Below are the code and all the weights of a small trained network. Each question names an input and a target symbol and asks about switching units off, where a switched-off unit gives its printed mean instead of its output.

import numpy as np


def w(rows, s, z=0):
    codes = np.array(rows[::2]) - 128.0
    scale = np.full(codes.shape[1], s)
    scale[-1] = z or s
    return codes * scale


def f(y):
    return np.maximum(y, 0)


def softmax(a):
    e = np.exp(a - a.max(-1, keepdims=True))
    return e / e.sum(-1, keepdims=True)


def log_softmax(a):
    a = a - a.max(-1, keepdims=True)
    return a - np.log(np.exp(a).sum(-1, keepdims=True))


def net(x, mask):
    ids = ['ΦΨαβεζημπω'.index(c) for c in x.split()]
    T = len(ids)
    res = E[ids] + P[:T]
    r = res
    for j in range(3):
        rows = slice(2 * j, 2 * j + 2)
        q, k, v = (r @ M[0][rows].T for M in (Q, K, V))
        z = softmax(np.where(np.tri(T) > 0, q @ k.T / 2**0.5, -1e9)) @ v
        o = O[0][rows]
        res = res + np.where(mask[j], z, o[:, -1]) @ o[:, :-1]
    y = f(res @ A[0][:, :-1].T + A[0][:, -1])
    res = res + np.where(mask[3:15], y, B[0][:, -1]) @ B[0][:, :-1]
    return log_softmax(res[-1] @ U[:, :-1].T + U[:, -1])


Q, K, V, O, A, B = {}, {}, {}, {}, {}, {}
E = w([
[117,95,7,70,57,150,173,118,125,93],'Φ',
[91,123,180,207,39,141,120,227,92,144],'Ψ',
[95,89,139,153,122,105,70,172,144,197],'α',
[136,151,153,110,147,90,97,159,218,169],'β',
[158,138,151,183,127,124,100,192,124,155],'ε',
[218,177,130,98,177,112,94,130,209,92],'ζ',
[240,175,133,172,157,148,106,159,123,78],'η',
[108,100,149,174,66,158,83,200,96,233],'μ',
[229,140,102,153,195,104,59,108,138,209],'π',
[76,128,181,238,71,104,187,23,142,60],'ω',
],0.015)
P = w([
[96,166,109,200,100,164,8,92,160,136],'0',
[166,117,135,117,142,109,75,110,53,87],'1',
[193,153,118,154,88,68,105,160,74,97],'2',
[177,57,150,41,96,111,123,147,120,127],'3',
[137,81,117,96,109,135,168,123,160,137],'4',
[160,67,120,135,141,139,163,135,165,125],'5',
[164,98,69,180,155,140,255,100,169,152],'6',
],0.013)
Q[0] = w([
[122,100,124,176,146,179,157,113,188,130],'head 0',
[132,126,249,147,171,150,60,125,136,128],'head 0',
[132,124,99,182,145,170,187,125,173,152],'head 1',
[148,152,166,118,158,131,59,201,125,147],'head 1',
[119,129,138,134,133,144,156,129,144,132],'head 2',
[142,95,150,152,103,118,135,86,126,109],'head 2',
],0.014)
K[0] = w([
[140,135,182,118,120,37,161,132,80,116],'head 0',
[101,247,106,192,89,95,61,137,120,144],'head 0',
[172,86,193,64,105,2,160,141,69,140],'head 1',
[97,208,114,169,139,124,16,169,145,130],'head 1',
[134,101,145,97,125,103,128,117,105,123],'head 2',
[106,128,106,149,87,122,132,70,120,86],'head 2',
],0.012)
V[0] = w([
[183,157,69,142,123,249,47,118,101,196],'head 0',
[42,64,118,109,178,73,92,126,177,212],'head 0',
[53,75,142,170,96,165,171,202,2,170],'head 1',
[174,103,110,129,166,29,149,119,76,201],'head 1',
[152,185,229,104,179,107,97,149,143,114],'head 2',
[168,94,46,60,68,106,182,114,125,59],'head 2',
],0.0091)
O[0] = w([
[79,254,127,57,229,101,102,127,140,146,253],'head 0',
[160,113,46,149,120,49,111,184,229,98,34],'head 0',
[176,167,216,38,49,96,165,141,133,84,51],'head 1',
[87,163,97,126,123,74,193,218,146,167,46],'head 1',
[98,31,105,153,153,198,154,123,125,86,4],'head 2',
[141,162,78,153,184,79,55,98,133,246,223],'head 2',
],0.0099,0.0054)
A[0] = w([
[42,136,151,160,49,144,135,16,139,81,150],'neuron 0',
[142,187,93,102,126,98,92,185,146,178,147],'neuron 1',
[215,147,160,177,164,128,92,217,198,254,141],'neuron 2',
[140,22,133,151,105,146,226,194,130,112,25],'neuron 3',
[140,114,108,248,211,110,102,174,199,154,115],'neuron 4',
[132,165,65,74,180,139,59,133,93,220,126],'neuron 5',
[73,101,204,157,112,206,130,179,106,43,228],'neuron 6',
[171,59,70,96,94,254,189,205,65,92,82],'neuron 7',
[106,158,124,159,97,122,59,151,27,129,117],'neuron 8',
[95,188,130,152,90,34,142,69,52,171,3],'neuron 9',
[89,87,191,180,209,196,129,39,25,162,84],'neuron 10',
[156,214,234,161,181,81,102,63,135,142,157],'neuron 11',
],0.0068,0.0046)
B[0] = w([
[65,159,24,30,139,64,123,129,85,111,168],'neuron 0',
[142,112,116,138,114,46,212,186,118,123,197],'neuron 1',
[71,194,63,95,163,147,24,35,149,91,200],'neuron 2',
[212,148,96,119,220,96,103,210,191,152,139],'neuron 3',
[90,50,130,161,106,169,187,131,121,122,176],'neuron 4',
[149,119,149,180,90,140,212,146,138,83,251],'neuron 5',
[226,69,124,111,191,98,130,192,100,209,158],'neuron 6',
[2,158,125,114,98,137,20,68,154,112,142],'neuron 7',
[123,62,75,140,155,201,141,64,161,126,168],'neuron 8',
[174,108,109,136,192,147,104,164,216,69,182],'neuron 9',
[185,231,86,167,68,170,139,213,205,126,198],'neuron 10',
[48,53,195,72,46,150,133,104,69,155,224],'neuron 11',
],0.0072,0.018)
U = w([
[48,147,105,98,96,132,85,75,118,110,215],'Φ',
[152,23,152,115,44,137,255,134,99,132,213],'Ψ',
[179,168,97,124,143,67,110,165,176,95,156],'α',
[114,65,112,116,145,118,114,129,147,95,48],'β',
[130,135,136,104,193,111,115,140,111,138,254],'ε',
[119,109,124,140,114,141,139,138,147,101,33],'ζ',
[118,165,145,112,117,154,154,148,142,160,46],'η',
[120,163,152,102,112,104,140,157,144,122,40],'μ',
[81,137,112,124,155,104,157,154,104,115,26],'π',
[173,103,139,131,120,130,59,125,160,142,198],'ω',
],0.0091,0.0032)

Each question gives the input, a string of symbols that net reads in full, and the target symbol t.
The units are the heads (2 rows each of Q, K, V and O) and the neurons (one row each of A and B). Each row of codes is followed by its name. A weight is (code - 128) times the scale printed after its matrix; where a second scale follows, it is the last column's (O, A, B and U).
mask holds one flag per unit, heads first, then neurons. A switched-off unit (its flag False) gives its mean, the last column of its rows in O or B, instead of its output. The means were averaged over made-up inputs and are rounded, as every weight is.
A unit's drop is (log p(t) with every unit on - log p(t) with that unit switched off) / (log p(t) with every unit on - log p(t) with every unit switched off).
The circuit of an input: a set's keep is (log p(t) with only the set's units on - log p(t) with every unit switched off) / (log p(t) with every unit on - log p(t) with every unit switched off). Starting from the 12 units with the biggest drops (on a tie, the unit counted first), units are removed one at a time, each time the one whose removal leaves the highest keep (on an exact tie, the one counted first), for as long as the keep stays at least 0.8.
circuit, biggest first: the units of the circuit, biggest drop first
unit that matters most: the unit with the biggest drop
top k neurons: the k neurons with the biggest drops, biggest first
heads that matter: for each layer, one digit per head in row order, 1 if its drop is at least 0.15 and else 0, layers parted by /
input Φ μ Φ Φ μ Ψ, target Φ: unit that matters most : neuron 2
input η μ μ, target η: circuit, biggest first : head 0; neuron 10; head 1; head 2
input ω Φ ζ, target ω: circuit, biggest first : head 1; head 0
input ω α π Φ ω α, target π: heads that matter : 010
input η Φ α Ψ, target η: heads that matter : 110
input α ω Φ ω μ, target ω: circuit, biggest first : head 0; neuron 11; neuron 5; neuron 1
input ω ω β, target ω: circuit, biggest first : head 1; head 0
input ω η π, target ω: top 2 neurons : neuron 5; neuron 1
input ω π π Φ Φ ω β, target Φ: circuit, biggest first : neuron 2; head 2
input ζ Φ ε, target ζ: heads that matter : 010
input π Φ Φ, target Ψ: top 2 neurons : neuron 2; neuron 10
input ω Φ ω ω, target α: top 4 neurons : neuron 3; neuron 11; neuron 0; neuron 10
input Φ ζ π Φ Φ η, target π: circuit, biggest first : head 1; neuron 4; head 0
input Φ π α Φ Φ Φ η, target Φ: heads that matter : 001
input β ε α α, target β: heads that matter : 111
input ω Φ π α, target ω: unit that matters most : head 1
input Φ Ψ Φ μ μ ε μ, target μ: heads that matter : 010
input Φ ω Φ Φ, target α: heads that matter : 001
input α α ω Φ β α, target ω: circuit, biggest first : head 0; neuron 5; neuron 1; neuron 11
input μ Φ π π Φ ω, target Φ: unit that matters most : neuron 11
input Ψ ω π, target Ψ: top 2 neurons : neuron 2; neuron 11
input ω Φ Φ Φ Φ Φ α, target Φ: heads that matter : 001
input η π Φ ω ζ Φ Ψ, target ω: heads that matter : 100
